Each row was made from one path, in order. Every step used is in the known rows, and no mark comes twice. Write each row's path.
Known rows:
sevo-zoni-tomutul-vavom: [ -66  -55 -273   27  126  141   47  -99 -156  -48    1 -275  -59 -202
   89  180  170  -48   37  179   74 -126   51  159  -11  -36   84  183
 -246  -66  301  -39  -44   96   88   81   40   -8 -196  -80   44   15
  -46    7  197   75   25 -234  -16  -29   -1   96 -104  -91   50 -442
   43  113  172  279   33   59  -31  211  147]
maken-ladin-mobov-vavom: [ -45  -31   29  -77  164   11   -4  -83  -60 -317  266  -12   76  -59
  -48    8   56  268   37    0 -154  219  176  142   17 -233   77   53
  -84  107   60  -49  -90  -26  -46  -80  131    1 -160 -286 -205 -157
  -23  -98   90 -233  -45   21  228  -41 -107  -68  -61  126   -3 -162
  145   86    0  -63 -105   33  -71 -248  186]
vekat-vanadi-sevo-takir-zoni-tomutul-vavom-ladin-maken-gigiz: [-246 -349  -45 -189  373   18 -139   26 -110  -75 -135 -316 -301  -98
  312  326  323  189 -107  647  262 -140  321  206  143  -79 -146  437
 -375  -19  105 -243  -26   88  301   67  136   80 -277 -390   58 -201
 -302  234  335 -177 -223 -268  212    3  -81  315 -214  -34  135   65
  -43  -29   37  269  -98  277 -154  -10   62]
vanadi-sevo-takir-zoni: [-151   42 -170  -81   65   50   82 -111   13  175   44 -229  -91 -111
   30    1  332   75 -156  325   24  -31  230  287  128  130  -30  143
   38   33   45 -203  120 -127  209  -68  -54  -75    9   12    9  -55
 -198  202   67  -73 -162 -284   39   55 -123  101    4    9  -15  240
  -21 -106 -123 -118  140   85 -232    7   49]
vanadi-mobov-vekat-sevo-zoni-tomutul: [  53  107 -141   24   26   -9  -68 -260  -54   82  140 -287 -159 -193
   36  307  221  114   -4   34  -49  -19   53  123  -79 -146   -5  298
 -353   95  390 -166 -229  -47   67  138   71 -221 -153 -212 -160  -48
 -135   19  254 -130 -228 -306  146  -81 -132  115  -35  114 -170 -436
   14  177  -70  174 -125   69  -42  174   48]
sevo-takir-vavom-gigiz: [ 230   26   62  -49  109    3  115   65  -81 -169   44 -118   27   15
   54  236  149  158 -193 -160  395   43  199   76  -84  -68  112  260
 -210 -105  -72  -29  232  -83   63  -24  -70  -46 -109 -346 -104  -27
  -58  168   58 -100  -18 -263   35  -62   13  102   -4 -176  -79  256
 -180 -120  -87  118  152   57 -177 -286  -44]
takir-zoni-tomutul-vekat-vanadi: [ -95 -380 -190  -68  189   48  -89 -149  -71   84 -122 -296 -273   16
  159  130  -22  -10 -141  431   40 -183  -78 -266  -52  -79 -107  239
 -120    0  299  -99 -162  187  -85 -110   73  208 -162  123  -48 -172
 -294  135  168  -80 -200  -88   21  124    7  174  -33  -99  166 -239
   36   73   -3   24   19  104  161  165   97]
sevo-zoni-takir-tomutul-gigiz-vavom: [  47 -136 -377  -47  -71 -274  183  -16  -76    6  174 -227   21 -184
    1   61  103   67 -114    6  310 -135  170   52  -85  201  204  191
 -199 -156   23 -212  162 -145   47  -60  -80 -193 -110 -127 -124   56
 -148  122   52  114  -51 -248  164   29   16   95 -104 -336  116 -133
   11  -82  -29  175   34   65 -236  107  152]
vanadi-mobov-gigiz-vavom: [ 128   30   13  -52   95 -248    5   79 -110 -224  109 -131   21 -137
  -42  -86   82   51  -29 -263  209   71  183   -2  -85   -9  -79  184
   65  109  -68 -118   -3 -165   36 -394  -88   20  -34 -320   77   86
 -159   25  121 -151  -20   63  -38 -119  -66   51   13  194  -12   97
  -60  -27   17 -140  -99  -41 -178 -150 -151]
ladin-maken-takir-zoni: [ -61  -63 -141 -242   50    6   40   16  -29  140   75  -98   95   77
   29   58   43  -89 -133  299  -81  -91  201   15  -15   38  -52   17
  -72  -31  -26 -114   42    0  122  233  -16   10    6   42  146 -214
 -104   -1 -151 -182 -194    7   -7   74 -114   90 -122  -96   -4  237
   18  -25  -17  -53 -181   77  -67  198   43]
sevo-zoni-tomutul-gigiz: [  -7 -131 -198  -75   11  -99   29 -142 -125   69   44 -179 -129 -117
   81  141  -85   57   55  134  126 -130  -52  -85  -84   14  222  228
 -188 -232  178 -112  -34   33    7   62   30  -74 -138   60   14   13
 -173   34  163   95   26 -340  109   40   42   58  -52 -166  -35 -409
   31  142   39  320   14   45   28  224  308]
maken-takir-vavom-ladin: [ 150   79  141  -16  -31   72   28   42  -86 -260   45  -58   31  103
  107  181   43  134 -134    6  179  -19  128  122  132 -126   20  182
 -306   29  -12  -52  120  -53  157  218   53  -66 -150 -155 -177  -27
  148  -41   62  -53   14   62  206  -35  -28  112   22 -257  109  215
   40 -135   41   30  -29  -13 -150  -71 -112]
maken-vavom-ladin-zoni-takir-tomutul: [ -22  -58  -30   -6   29   -3  147  -57 -153 -144   62 -215  101 -111
   26  349  232   74 -202  311  117  -90  159  176  120  -62  -83  227
 -217   70 -100 -149  325   16  216  176   57 -106 -166  -14 -257  -54
 -114 -170  101  -33  -12  -78  368   24  -49   94 -118 -185  108  211
   43   74 -137  113   95  104 -243   -6   74]
maken-ladin-gigiz-vavom: [-179  -74  -29 -133  196    7  -81   59 -146 -264  148  -22   62  -16
  -67 -118 -139  119 -137  -52   50   87  244  131  -75  -54  107   53
 -285  -37 -137 -149 -130  -88   63 -176   11  -15 -179 -408  -93   70
  -48   -4   59  -15   73   32   77  -13  -67   11  -12   11  -93   -3
    7   61  195  -86   47   17 -125 -206   77]
gigiz-vavom-ladin-maken-takir-tomutul-vekat-vanadi: [  76 -258 -245 -231  108 -188  -91   75  -32 -176  -18   12 -164  109
  237  223  -31   11 -188  287  145 -224  284 -154   95 -145 -213  279
 -367   90  -61 -253   37   49   84  102  159   94 -287 -441 -181 -240
  -71   89  -19 -265 -223  198  315   15  -31  202  -86 -221  455  117
  -99 -191   13  -96 -307   84  -87  157 -253]
zoni-sevo-takir-tomutul-vekat-vanadi-vavom-ladin-maken-gigiz: [  94 -272   90 -242  219 -286  -92  -79   71 -234  -52  -51 -122  -13
  177  396  201  214 -177  389  243 -281  175  118   28 -237 -127  548
 -554   88 -191 -136  -34   11   74  164  264  101 -253 -752 -292 -111
 -254  203  351 -338 -249  -21  566  -16   21  232 -191 -179  264  -53
 -104  -28 -126   47 -236  199 -156 -338 -126]
zoni-tomutul-takir-vavom: [  63 -142  -50   -4  196  123  212  -59 -148 -193   49 -187   -7  111
  217  144  116   84  -69  -53  266  -69 -107    8  -79  142    2  448
 -249  -28  266   24  120  104  142  262   38   44 -126  -63 -170  -28
   12  -25  219  -68    8 -127  -71   14   65   54  -17 -170   32   88
  -43  -38   14  152  176  106   13  -66  -10]
gigiz-vavom-ladin-zoni-sevo-takir-tomutul-vekat-vanadi: [-138  -68 -295 -125  166 -184  -66  -19  -90  -27  -88 -219 -314  -75
  142  327  236  193 -295  408  203 -224  344   -1  135 -162  -65  566
 -395   84   54 -217    5 -102  167 -167  173  -48 -239 -585 -369 -168
 -321  289  118 -121 -290 -142  497   72   41  103   19 -182  519  -53
  -94 -177 -168 -225  -20  197 -264  -23  -97]
tomutul-takir-zoni-sevo: [ -85   71 -111  -86    7   69  227 -124    2  103   63 -214  -73   98
   65 -128  134  165 -113  159   98  -77  -33   28   43  105  -18  261
 -149  -47  203   42  -55  -94  133   37   25  -12   71  -18 -117  -31
 -166  147   36   53 -183 -265   22  132   33    3   30  -36   50  159
   11   -3  -75 -151   96  144 -192   14  -21]
gigiz-vavom-ladin-mobov-vekat-tomutul-takir-zoni: [  79   13   15 -287  238    5   39 -245  -75 -152  259 -366 -200  -17
  118   92   43  247 -239  246  150   45  228 -113  185 -287 -161  281
 -371    3  256  -90   17  -27   22   38   57  128 -124 -238 -301 -160
 -229    1   38 -100 -176  -68   16  -84  -90   95   20  -51  323  208
  143   48   85  195  -65  121 -143  294   43]
vanadi-gigiz-vavom-ladin-maken-takir-zoni-sevo: [ -41   96    3 -202   98  -63   28  167  -24    8  -15 -250 -141  -74
  -63  122 -152  134 -155  353  177 -171  365   60  125 -178   -9  331
 -508   -7 -104  -97   29 -187  232  187   64  108  -52 -471  -10   51
 -141  114   89   -5 -141  -42  304  -38  -87  135 -115 -134  176  343
   92   97  -21 -216 -214  109 -392    3 -126]
vanadi-vekat-tomutul-vavom: [ 235   61 -150  -73  217   42 -165 -204  -54 -216  -71 -159  -50 -198
   72  115  111  -83   36  156  240 -110   13   67   59  -75  -62  -43
 -243   12  245  -11 -132  117   50  144   87   37 -169   91  -18   17
  117 -162  216  -97   10   44 -190    8   19  205 -213   54   61 -279
  121   72  163  197  -43   24  -54  110  -27]
vekat-sevo-zoni-tomutul: [ -95   39 -168   83   31  117  122 -152  -89  194  100 -170 -176  -94
   33  153  132   43   -6  123  -29  -60  -22  -25  -49 -135   99  199
 -449  -45  347 -176 -125   57   67  137   53 -158  -72  -20 -141 -134
  -64   18  183  141  -10 -345   73  -30  -24   98   -2  -28  -73 -321
   40  176  -18  153  -40  107  -62   90  111]
sevo-takir-tomutul-vavom-ladin-zoni: [ -72   41 -166 -171   73  -21    0  -54 -112  -98   32 -207  -70 -105
  186  329  315   63 -218  324  123 -118  274  304  122  -78   45  315
 -256   93  -47 -157  248  -63  288  138   78 -209 -305 -269  -53 -169
 -145   86   36 -103  -88 -171  237   67  -18   84 -115  -58  295   75
   21 -132   25  222   86  110 -252  132   96]
gigiz-vavom-ladin-maken-takir-tomutul: [  61  -72 -162 -228  -20 -108   97  170  -62 -140  117   33  -18   47
   86  190  -35  -21 -171  178   35 -154  366   58  115  -75  -81  184
 -352   56 -153 -251  259  -72  209  346   43   16 -203 -370  -77 -168
   42  -18  -42 -132   -5  166  253 -118  -70   99  -61 -167  267  345
  -18 -137   34   22 -212   47 -186  114 -138]
mobov-vekat-takir-tomutul: [ 173  -78  -99   -7   38   12  -86  -99  112 -166  182  -56   70   33
   54  210  132   78 -170   72    6 -102  -55  184  -33   52  -59    2
 -204  142  134   -3  145 -133   52  393  -16  -31 -233  -31 -128  -52
    1  -25  -85 -173 -204   63  161  -77  -26  128 -101 -182   23   60
  -87 -135 -183   87  -34   10  -88  141 -140]
mobov-gigiz-vavom-ladin-zoni-sevo-takir-tomutul-vekat: [  21  -43  -58 -220   64 -222  -23  -62  -52 -153   -5 -176 -169 -153
    0  322  194  125 -312  128  276 -186  260  160   37 -161  119  521
 -506  116   29 -292  138 -212  307 -216   98   12 -358 -652 -287  -69
 -352  182   91 -141  -88 -221  486    3   10   97  -34 -112  312  118
  -73 -147 -106 -159   29   57 -403 -161  -73]
vanadi-gigiz-vavom-ladin-mobov-vekat-takir-zoni-tomutul: [  37  -81  129  -22  324   70 -127  -36  -84 -169  227 -477 -245 -121
   68  407 -140  350 -237  413  140   -9  227    8   25 -269  -74  288
 -501   94  165   30  102 -132  -38  178   45  220 -225 -298 -160   66
 -261   40  178 -135 -196   -2  248 -177  -76  175 -147 -117  164   72
  126  218  -56  167 -112   88 -193  281   11]
vavom-ladin-maken-takir-tomutul: [  82  -65  -55 -232 -128  -80   46   49    2  -82  102  118   44  137
  137  256  -24  -24 -119  240  -33 -183  186   81  102 -103  -40  122
 -346   76 -146 -211  229  -37  232  462   76  -34 -201 -172  -51 -217
   55  -52  -55 -129  -53   83  305  -55  -45   91  -98 -134  115  314
  -12  -97  -45  115 -231   48 -100  188  -50]
sevo-zoni-tomutul-gigiz-vavom-ladin-mobov-vekat: [  64  -92   15 -130   51 -146 -107  -73 -154 -144  184 -270 -336 -241
   99  400 -149  299  -52  183  106  -30  229  -67   52 -240  163  311
 -410 -126  234 -138  -44  -35  -74  -61  145   -1 -272 -514 -249   40
 -207   62  184  -81  -94 -219  334 -138  -24   36  -48 -146  182 -472
  134  141  143  417 -155   67  -30  331  215]
sevo-zoni-tomutul-vekat-vanadi-gigiz-vavom-ladin: [ -61 -197  -38    0  267  -39 -167 -118 -121  -78 -125 -327 -371 -175
  151  310 -193   94 -105  339  295 -199  184 -172   71 -384  -59  420
 -488  -10   69 -123  -50   50   33 -213  160  191 -265 -293 -180   32
 -345  196  354  101 -116 -125  309  -35   35  264  -36 -240  367 -325
   10  195   93   70  -50   30  -57  199  -19]
zoni-tomutul-vavom-gigiz: [ 223 -146 -139  -31  150   93   75   -3 -131 -176  -95 -188 -143  -41
   56  174  -33   71   10  -16  330  -21  -43    6 -138  -88   48  241
 -363 -146  195   88  -33   58   38   93   21   74 -262 -209   82   99
  -51   15  181   -4  121 -244  -52  -13   18   88  -97  -29  -85  -97
  -40  101  128  273    3   78  -95  -37   60]
gigiz-vavom-ladin-mobov-vekat-tomutul: [ 149   38   67 -136  177  -68 -145  -73  -61 -236  146 -168 -172 -143
  -14  218  -43  192  -80  105   76   55  210  -88  173 -374  -84  153
 -385   39  181  -90  -55   -6  -73   24   77  139 -158 -428 -292  -34
  -17  -94   83  -94  -22   90  146 -236  -80   37   11  -12  240  -25
  138   69   56  199 -197   50  -65  147    7]
takir-tomutul-gigiz-vavom-ladin-maken: [  95 -151  -91 -325  -87 -263   24  200  -50 -159   70   11 -239 -104
  188   82 -189   76  -68   97  149 -185  251 -153   82    9   62  223
 -277  -77 -108 -337  191   33   -2  163   47  -15 -237 -513  -39  -82
   -3   64   33 -106   78    9  243  -12   25   47  -74  -47  309   45
  -19  -61   64  266 -151   57 -110  136  -88]
gigiz-vavom-ladin-mobov: [ -19   78   73  -16   31  -40   29  142 -132 -149  164  -65 -192  -68
   69   99  -50  245  -52   74   14  107  303 -106  145 -193  -53   95
 -154   26  -46  -70   39  -23 -140 -179   73   54   -6 -442 -213    1
    3   34   48  -40   35   88  167 -136   -8  -63   52   83  262   -3
   66   55   87   36 -163   42  -87   97  -44]
maken-gigiz-vavom-ladin-mobov-vekat-vanadi-sevo-takir: [ -48 -149  183   -5  353 -181 -241   71   -1 -216   88 -132 -305  -82
   77  312  284  476 -156  223  246  148  374  161  153 -199 -151  321
 -238   86  -97  -72  -94 -218   79 -278  169  -32 -159 -694 -344  -23
 -315  254  211 -247 -381  -74  369 -193 -112  168  -55  -81  172   84
  -28 -131  -59   -6 -199  174 -191 -216  -27]
maken-gigiz-vavom-ladin: [  -7 -117  222  -65  103  -48  -40  117  -35 -181    8  -73 -138  -35
  -40   31  -83  180  -95  -64  181   93  220    4   77 -185   -1   95
 -196  -92 -213  -61   31  -86   -9  -35   37   78 -128 -285 -127   57
 -126   56  131   52  163   65  170 -118   -7   95   24 -104  192  111
   22   48  178  120  -23  -62 -104 -227   24]
vekat-sevo-takir-zoni-tomutul-gigiz-vavom-ladin-mobov: [ -90  -18 -124  -96  136 -189  114   -6 -182   77  254 -401 -440  -51
  193  213    1  427 -152  297  204   85  253 -156   17 -165  124  510
 -475 -130  241 -281  -43  -39  -70 -107   64 -107 -114 -424 -229 -144
 -190  168  159  -66  -53 -414  185  -41  -40   90  -45   65  196    7
  146   94   31  282  -36  226 -252   22  227]
takir-tomutul-vavom-gigiz: [ 336 -100 -200 -112  -13   18  168   85  -21 -200   48  -96 -117  -53
   45   25   89   77 -103  -79  292  -86  -30    9  -82  -29   76  117
 -292  -39   10  -22  122  -47  -13  138  -33 -102 -292 -276   25   16
  -30   82   81   -6   54 -189  -23   -1   18   91  -91  -44    7   21
  -45   -5   64  228  -18   46 -175  -67  -22]
maken-ladin-zoni-tomutul-takir-vavom-gigiz: [  14 -154   34 -259  331  179  231 -242 -301 -267   79 -248  -93   45
  160  218   37  203 -252  -12  382   49  142   71 -165  -80   86  524
 -458 -188  158  -56   39    4  337  260   87 -172 -332 -198 -253 -115
 -253   -2  217  -93  -27 -337  176  196    7   48  -33 -197 -145   91
 -112   43  -72  144  148  142 -101 -112  246]
gigiz-vavom-ladin-maken: [ -85   11   93 -187   32  -33  -53  175  -83 -111  -24   23 -122  -90
  115  143 -122   -9  -38  108   20  -43  427  -31  158 -137 -116   73
 -205   -5  -74 -208  108   85   61   -5   63  147  -60 -488  -35  -65
   42   26  -12 -109   67  144  157  -71  -34   24   -9   41  270  110
  -72  -31   99   55 -146   34  -86  127 -241]
gigiz-vavom-ladin-mobov-vekat-vanadi-sevo: [   2  -20   95   18  163  -51 -202  107  -30 -206   44  -94 -423 -161
  124  181  127  365  -84  260   69   44  298  -18  258 -186 -231  179
 -235  183  143 -111 -145  -79   -4 -305  177   -8 -117 -662 -323    5
 -117  159  178 -194 -343   65  296 -106 -109   72   47   31  251  -86
   37 -106  -48 -136 -286  176 -138   90 -264]

Write each row's path:
[ 238 -113   12 -218  142 -122 -271  -11   30 -451  169 -159   39  -67
  263  361  274  245  -68   69  189  -55  209  308   -1  -48 -166  182
 -335  145  -31  -86   15  -77   47  500   87  -62 -406 -531  -25  -16
  -11  -17  113 -457 -217   97  320  -86  -70  204 -302   59   94  -58
 -170  -21  -40  394 -326   14 -147  168 -200] -> vanadi-mobov-vekat-takir-tomutul-vavom-ladin-maken-gigiz
[ -99  -87 -216 -160  140 -144   95  -19 -193    5  165 -400 -424 -175
  180  189   90  404 -124  446  208    7  350   49  147   24   71  503
 -270 -119  152 -298   87  -92   53 -134   51   -9 -135 -388 -154   17
 -259  211  266 -118  -45 -373  258  -32  -83   55  -21   18  194   55
   95   34  -18  176   -2  184 -271  138  236] -> vanadi-sevo-takir-zoni-tomutul-gigiz-vavom-ladin-mobov
[ -29   65 -148 -211  -98 -271   20  -66  -54   36   20 -121 -191  -53
  108  284  104  272 -155  289  193 -188  138  118   79  -23  240  500
 -365  -80  -30 -198  122 -201  243  143  112 -277 -206 -341 -184  -72
 -229  167   74  -19 -117 -383  514  116   65   -7  -43 -133  174   13
   22  -81 -206  110   30  172 -303    3  203] -> vavom-ladin-zoni-sevo-takir-tomutul-gigiz
[ 364 -225 -126 -173  239 -213   72 -199   21 -185   23 -130 -101   29
  124  245  149  108 -283  179  375 -166   78  -17 -124 -190 -140  411
 -316   37 -164  -23  121  -35  -30  -95   93   -3 -238 -367 -163  -76
 -334  214  217 -292 -244 -118  200   59  -12  244  -76 -211  144   60
 -157  -83 -116    3  -35  132 -163 -239 -100] -> sevo-takir-tomutul-vekat-vanadi-vavom-gigiz
[ 269 -149 -142 -347  -75 -244  -21   24   49 -265  120   89   56  100
  119  181  -88  151   -9  132   94 -139  113   17   67 -106  122  278
 -389   11  -68 -212  219  -46  129  383  148  -36 -356 -270   -4 -239
  -32  -92   -5 -320  -39  -26  357   38  -86  113 -138 -174  240  182
   85  -93    9  148 -248   58 -248  -39  -25] -> mobov-vavom-ladin-maken-takir-tomutul-gigiz
[ -65 -266  -77 -125  411   45 -181 -188 -170 -156  -37 -307 -155  -18
  101  338   16  223 -193  205  260   24  198  -27  -77 -125  -67  352
 -440 -151   83  -37  -74   15   -2  190  139  138 -324 -126 -213   15
 -322  -24  141 -195   63  -10  346  103    5  151  -99 -229  324 -140
 -132  131    4  102  -91  -24 -131  110   85] -> maken-gigiz-vavom-ladin-zoni-tomutul-vekat-takir
[ -11 -171 -207   90  -18  -52  -50 -167   76   26   38 -146  -64 -187
   46  283  422   72 -161  328  130 -215   97  277   81   98  -68  125
 -271  176  227 -191   51 -158  294  -28   48 -211 -168 -122 -253  -66
 -223  186  171   -6 -484 -222  319    1  -97  221  -94 -317  -48 -137
  -34 -192 -266  -44  -75  195 -169  168  -70] -> mobov-vekat-vanadi-sevo-zoni-takir-tomutul
[ -40 -111  190 -160  177  135  155 -104 -141 -106  152 -169 -174   37
  322  323  218  247 -100   38  292  -66  116  -34  -16 -166   83  506
 -780 -116  235 -248   -6  155  182  425  166 -140 -225 -421 -320 -252
  -92   58  310  -46  -19 -375  217   -7   27  210 -108 -167   47  -81
  -99  145   46  431 -108  168  -98  -32   -7] -> vekat-sevo-zoni-tomutul-takir-vavom-ladin-maken-gigiz
[ 315  170  122  106  -43  109   90 -157  -89  -44  100 -187  -70 -187
   62  398  251  191 -199  -91  482   -6  233   62 -111  -91  142   20
 -627  -60  237 -149   -7  -51   72  -38   49 -299  -86 -196 -369  -18
   -6  114  235  -31 -165 -391  106   77   13  280 -162 -211 -255 -207
  -73   52  -88  112  -20  116 -291  -91 -174] -> vanadi-vekat-sevo-zoni-takir-vavom-gigiz
[ 326  -11  103 -163  193 -201 -151 -161  -60 -393  158 -203 -135 -142
   57  213  -69  323   45  125  199   38  -99 -160  160 -344  -32  236
 -282 -104  145  -49  -82  106 -172  110  141   35 -223 -298 -287   55
   11 -261  144 -182  -13 -126  226 -150  -57   91 -116   -3   86 -136
  156  233   20  430 -150   61  -67   45  155] -> maken-vavom-ladin-mobov-vekat-tomutul-gigiz
[-158   25 -114  -42  252 -220   -2  148  -86    3  -45 -266 -290 -118
   31  315  125  243 -278  433  312 -227  338   38  113 -219   11  631
 -475  126 -183 -107  171 -272  304  -68  106 -125 -145 -541 -217  -74
 -392  286  239   84 -311 -163  463  -52   38  146  -41 -194  362  201
   30  -41 -236 -213   -4  266 -384 -157  -22] -> vekat-vanadi-gigiz-vavom-ladin-zoni-sevo-takir-tomutul
[ -93 -238  -54 -345   60 -111    2   99 -172  -10  -19 -266 -335 -139
  197  163 -282   63  -89  369  116 -164  314 -198   67  -56   40  316
 -307 -193  121 -318   83  142   19   91   33  182 -199 -329   72  -96
 -171   66  118  -88   87 -108  142   31  -22   92  -68  -31  246  -24
   71   99  147  326  -65  108  -48  255   70] -> takir-zoni-tomutul-gigiz-vavom-ladin-maken
[-138 -428   -5 -142  409  -59 -221  -55 -179  -91 -197 -262 -369  -43
  114  303  -40  166 -184  310  247  -56  166 -253  -37 -250  -90  445
 -363 -105   36  -88 -192  101  -10 -118  208  121 -311 -263 -210 -102
 -464   97  268 -108  -74    1  303   94   17  171  -39 -207  382 -248
  -10  116   88   66 -120   80   42  -31  150] -> maken-gigiz-vavom-ladin-zoni-tomutul-vekat-vanadi
[-137 -217 -269 -210  108 -282   90 -101 -172 -140  127 -221   -8 -162
  -22   47   15  118 -205   72  266   -9  252  176 -134  183  174  270
 -200 -135  -39 -255    2 -168  253   23    4 -312 -254 -182 -178    5
 -205    1   25  -25  -70 -134  327  213  -40   17 -172 -235   25  -24
   63 -111  -96   40   52   98 -241  -58  334] -> maken-ladin-zoni-takir-tomutul-gigiz-vavom
[  67  -24  -78  -52  177 -102 -149 -138 -176 -220  289 -307 -215 -144
  198  434  -67  401  -73  223  183    9  265   -6   35 -185   69  273
 -471 -141  302  -70  -25  -86  -97   66  113    9 -259 -398 -265   49
 -152   28   77 -147 -157 -187  382 -113   -7   97  -92 -217  212 -406
  -17   80   -6  370 -205   87 -144  463   78] -> sevo-zoni-tomutul-gigiz-vavom-ladin-mobov-vekat-takir
[ 309  -87  -17 -375  -30 -296   83  -68  -15 -237  134   25    6   29
  168  179 -114   76  -99  241  157 -237  113   87   32  -56  -17  316
 -431  -18 -219 -154  165  -22  130  452  150 -131 -241 -333   -3  -36
  -18 -106  125 -298  -44   89  349   81  -69  137 -173 -202  151  139
   75  -35   25  199 -304   91 -207   51  -41] -> vanadi-vavom-ladin-maken-takir-tomutul-gigiz
[ 270  -51   46 -112  -56 -202 -160  -92   43 -285  321  -50 -140   50
  236  301  -39  432 -104  139  121  -25  -38  -33   30  -79   64  116
 -349   38   96  -49   73 -135 -140  276  106 -130 -291 -292 -260  -29
  -13   -4  -45 -246 -216  -54  406  -37   32   56 -135 -107  123  -94
    2  -45 -161  345 -240   65 -114  317    1] -> vavom-ladin-mobov-vekat-takir-tomutul-gigiz
[ -58  -73 -104 -140  210  127  -90 -223 -167  -93 -154 -307 -259 -192
  232  501  338  156 -194  343  227 -139  239  264  119   10   27  596
 -425   46  265 -288   85   90  287  120  173  -43 -347 -359 -307  -22
 -168  106  326 -280  -40 -293  396  155  -67  100  -23 -137  211  -83
  -93  -60 -121   43  118   71 -180   52   12] -> vanadi-sevo-takir-vavom-ladin-zoni-tomutul-vekat
[  41 -150  -71 -123  112 -157  -62 -113  -32  -64  -71 -299 -112 -176
   -3  325  -31   69 -265  197  356 -147  195   70  -46  -66   32  373
 -465   86 -126 -137  161 -105  161   10   85  -28 -284 -251 -230  117
 -305   74  151  -49  -73  -45  395  156  -26  122 -173 -243  311  128
   38   70  -80  -40    0   -2 -302   91   22] -> vanadi-gigiz-vavom-ladin-zoni-takir-tomutul-vekat
[  29 -175  115 -130  314 -217 -241 -177 -266 -300  -89 -339 -144  -69
  339  561  287  174 -221  216  409 -112  223  -19  -54 -236  -83  725
 -303  164  141 -241   12   40  231 -343  129   -2 -339 -431 -169 -188
 -403  135  344 -391 -286 -160  351   57   -3  218  -59  -17  176  -86
 -141  -90 -157   61  -23  132  -77  -15  -37] -> sevo-takir-vavom-ladin-zoni-tomutul-vekat-vanadi-mobov-gigiz
[ 140   58  152 -294  259  109  -77 -322  -96 -257   13 -261  -65  -29
  185  293  177  120 -235  108  292  -72   71   32  144 -205  -56  420
 -487   18  286  -61   66   61  286  313  124  -90 -274 -174 -312 -162
 -142 -109  102 -154 -148 -102  124   98  -39  118    5 -227  241  126
   24  -60  -35  221   44  106 -118  175  -41] -> mobov-vekat-tomutul-takir-vavom-ladin-zoni
[  23   24  -22 -105  132 -164  -16  -98 -184   30  231 -370 -495 -140
  233  399  -32  401 -191  419  229   31  354 -103   36 -168   98  357
 -495  -65  240 -293  -49  -38  -41  -88  156 -101 -156 -321 -297 -140
 -190  133  275 -208 -142 -322  173  -22   -4  203 -167  105  136 -156
  206  129   87  287  -33  202 -217   96  168] -> vanadi-vekat-sevo-takir-zoni-tomutul-gigiz-vavom-ladin-mobov
